Below is a small trained network, with its code and all its weights. Each question gives an input and a class and asks what happens when units are switched off, that is, made to give their printed mean instead of their output.

import numpy as np


def w(rows, s, z=0):
    codes = np.array(rows[::2]) - 128.0
    scale = np.full(codes.shape[1], s)
    scale[-1] = z or s
    return codes * scale


def f(y):
    return np.maximum(y, 0)


def log_softmax(a):
    a = a - a.max(-1, keepdims=True)
    return a - np.log(np.exp(a).sum(-1, keepdims=True))


def net(x, mask):
    res = np.array(x, float).reshape(1, 8) / 4 @ E
    y = f(res @ A[0][:, :-1].T + A[0][:, -1])
    res = res + np.where(mask, y, B[0][:, -1]) @ B[0][:, :-1]
    return log_softmax(res[-1] @ U[:, :-1].T + U[:, -1])


A, B = {}, {}
E = w([
[131,168,136,161,194,109,139,104,136,226,128,124],'x0',
[91,117,123,166,126,155,133,154,254,129,133,124],'x1',
[131,131,127,130,127,129,127,128,128,127,125,125],'x2',
[43,173,142,129,120,115,73,70,114,97,122,125],'x3',
[128,127,129,131,124,128,129,126,127,129,130,126],'x4',
[129,129,126,126,128,129,128,126,129,128,126,130],'x5',
[128,127,128,127,127,125,126,129,128,129,129,127],'x6',
[126,128,128,128,128,131,126,131,125,131,127,130],'x7',
],0.023)
A[0] = w([
[3,169,137,166,114,133,73,113,221,107,130,115,10],'n0',
[163,98,119,147,96,164,161,191,205,139,133,111,63],'n1',
[154,94,141,70,53,149,109,164,131,37,140,127,254],'n2',
[254,133,133,103,134,96,150,141,61,167,128,121,161],'n3',
[124,115,148,142,135,140,133,132,122,121,116,110,96],'n4',
[242,72,107,68,109,115,154,177,67,107,130,123,211],'n5',
[102,147,126,170,186,112,131,117,188,192,134,117,39],'n6',
[137,94,139,87,125,155,156,162,123,99,123,128,124],'n7',
[83,142,132,169,116,139,127,107,196,113,124,138,59],'n8',
[62,185,113,121,141,108,122,107,123,164,116,91,60],'n9',
[130,145,113,142,137,124,138,122,152,154,115,114,62],'n10',
[164,85,119,160,145,181,171,184,233,137,134,126,122],'n11',
[173,150,145,169,193,115,168,120,129,230,133,121,116],'n12',
[153,89,159,109,95,143,146,138,131,126,117,86,111],'n13',
[125,137,121,131,126,121,125,123,105,158,118,153,87],'n14',
[65,180,143,96,118,76,68,14,7,104,124,117,112],'n15',
[54,117,152,104,56,145,79,87,127,20,124,140,125],'n16',
[133,119,129,85,89,119,114,116,69,95,111,125,63],'n17',
[75,209,158,163,203,98,98,65,134,215,124,120,35],'n18',
],0.0096,0.0076)
B[0] = w([
[56,70,155,75,149,172,214,11,35,104,159,105,224],'n0',
[139,107,101,183,118,118,103,188,180,113,105,135,193],'n1',
[99,101,84,180,124,137,112,127,95,2,135,181,252],'n2',
[126,102,129,63,157,107,187,41,107,189,142,84,219],'n3',
[124,115,132,120,117,122,119,132,127,132,118,129,128],'n4',
[127,81,118,156,124,133,159,44,29,104,135,229,249],'n5',
[164,135,184,178,107,213,167,114,101,165,141,173,181],'n6',
[119,107,127,170,114,119,116,105,128,93,121,144,170],'n7',
[104,93,125,110,138,160,189,109,82,132,121,111,180],'n8',
[140,145,174,185,117,119,150,103,116,79,138,142,163],'n9',
[142,130,160,128,119,159,150,135,120,139,127,150,142],'n10',
[132,108,102,184,114,133,108,210,197,142,119,138,218],'n11',
[157,133,136,77,134,118,159,115,143,222,126,51,198],'n12',
[120,117,116,165,159,105,127,121,123,122,113,149,156],'n13',
[138,121,131,131,148,89,137,119,140,114,144,93,140],'n14',
[199,196,143,134,135,76,34,208,203,91,107,137,249],'n15',
[64,138,62,49,111,140,92,162,107,156,130,50,242],'n16',
[143,156,126,107,109,169,99,112,66,82,152,180,181],'n17',
[173,140,214,210,159,123,188,70,123,100,115,211,204],'n18',
],0.0094,0.025)
U = w([
[129,91,146,158,120,161,187,43,39,93,141,202,255],'0',
[174,108,124,17,147,76,191,70,91,255,137,82,161],'1',
[132,208,93,67,93,102,17,189,113,71,129,121,139],'2',
[198,252,207,160,149,62,100,128,203,124,123,147,45],'3',
[121,63,71,196,93,136,121,234,197,76,130,159,103],'4',
[176,125,147,171,117,173,166,207,237,252,131,110,63],'5',
[16,92,103,54,106,171,158,103,105,100,142,15,65],'6',
],0.008,0.004)

Each question gives the input, the list of numbers given to net, and the class t.
The units are the neurons (one row each of A and B). Each row of codes is followed by its name. A weight is (code - 128) times the scale printed after its matrix; where a second scale follows, it is the last column's (A, B and U).
mask holds one flag per neuron, in row order. A switched-off neuron (its flag False) gives its mean, the last column of its row in B, instead of its output. The means were averaged over made-up inputs and are rounded, as every weight is.
A unit's drop is (log p(t) with every unit on - log p(t) with that unit switched off) / (log p(t) with every unit on - log p(t) with every unit switched off).
The circuit of an input: a set's keep is (log p(t) with only the set's units on - log p(t) with every unit switched off) / (log p(t) with every unit on - log p(t) with every unit switched off). Starting from the 12 units with the biggest drops (on a tie, the unit counted first), units are removed one at a time, each time the one whose removal leaves the highest keep (on an exact tie, the one counted first), for as long as the keep stays at least 0.8.
circuit, biggest first: the units of the circuit, biggest drop first
most important unit: the unit with the biggest drop
top k neurons: the k neurons with the biggest drops, biggest first
drop of u: that unit's drop, to one decimal
input [0,-4,-1,7,1,0,-7,-7], class 2: most important unit => n16
input [-6,1,-2,5,3,2,-8,7], class 6: top 2 neurons => n0; n16
input [-6,5,-4,1,-4,1,-8,-8], class 6: top 3 neurons => n0; n15; n16
input [2,0,6,4,-4,3,-1,2], class 3: circuit, biggest first => n5; n15
input [1,-7,-6,-6,1,4,-8,-8], class 1: top 3 neurons => n3; n2; n12
input [0,-8,-7,1,-7,0,3,-7], class 2: top 3 neurons => n15; n0; n18
input [8,-3,-1,0,-8,-5,-1,-2], class 1: top 2 neurons => n12; n3
input [-7,0,-4,8,-1,7,5,-7], class 2: top 2 neurons => n15; n3
input [5,-7,1,1,-5,3,-7,1], class 3: top 2 neurons => n15; n0
input [1,4,4,-8,-4,1,4,1], class 5: top 2 neurons => n2; n12
input [-3,7,-6,2,-6,8,2,-8], class 6: drop of n0 => 0.5
input [3,-8,-5,4,-2,6,-3,-5], class 3: drop of n15 => 0.3
input [2,-7,-3,4,6,2,-7,4], class 3: drop of n15 => 0.2
input [-5,-8,3,2,1,0,3,-1], class 2: circuit, biggest first => n15
input [6,-8,4,-3,0,4,-7,-5], class 1: drop of n0 => 0.0
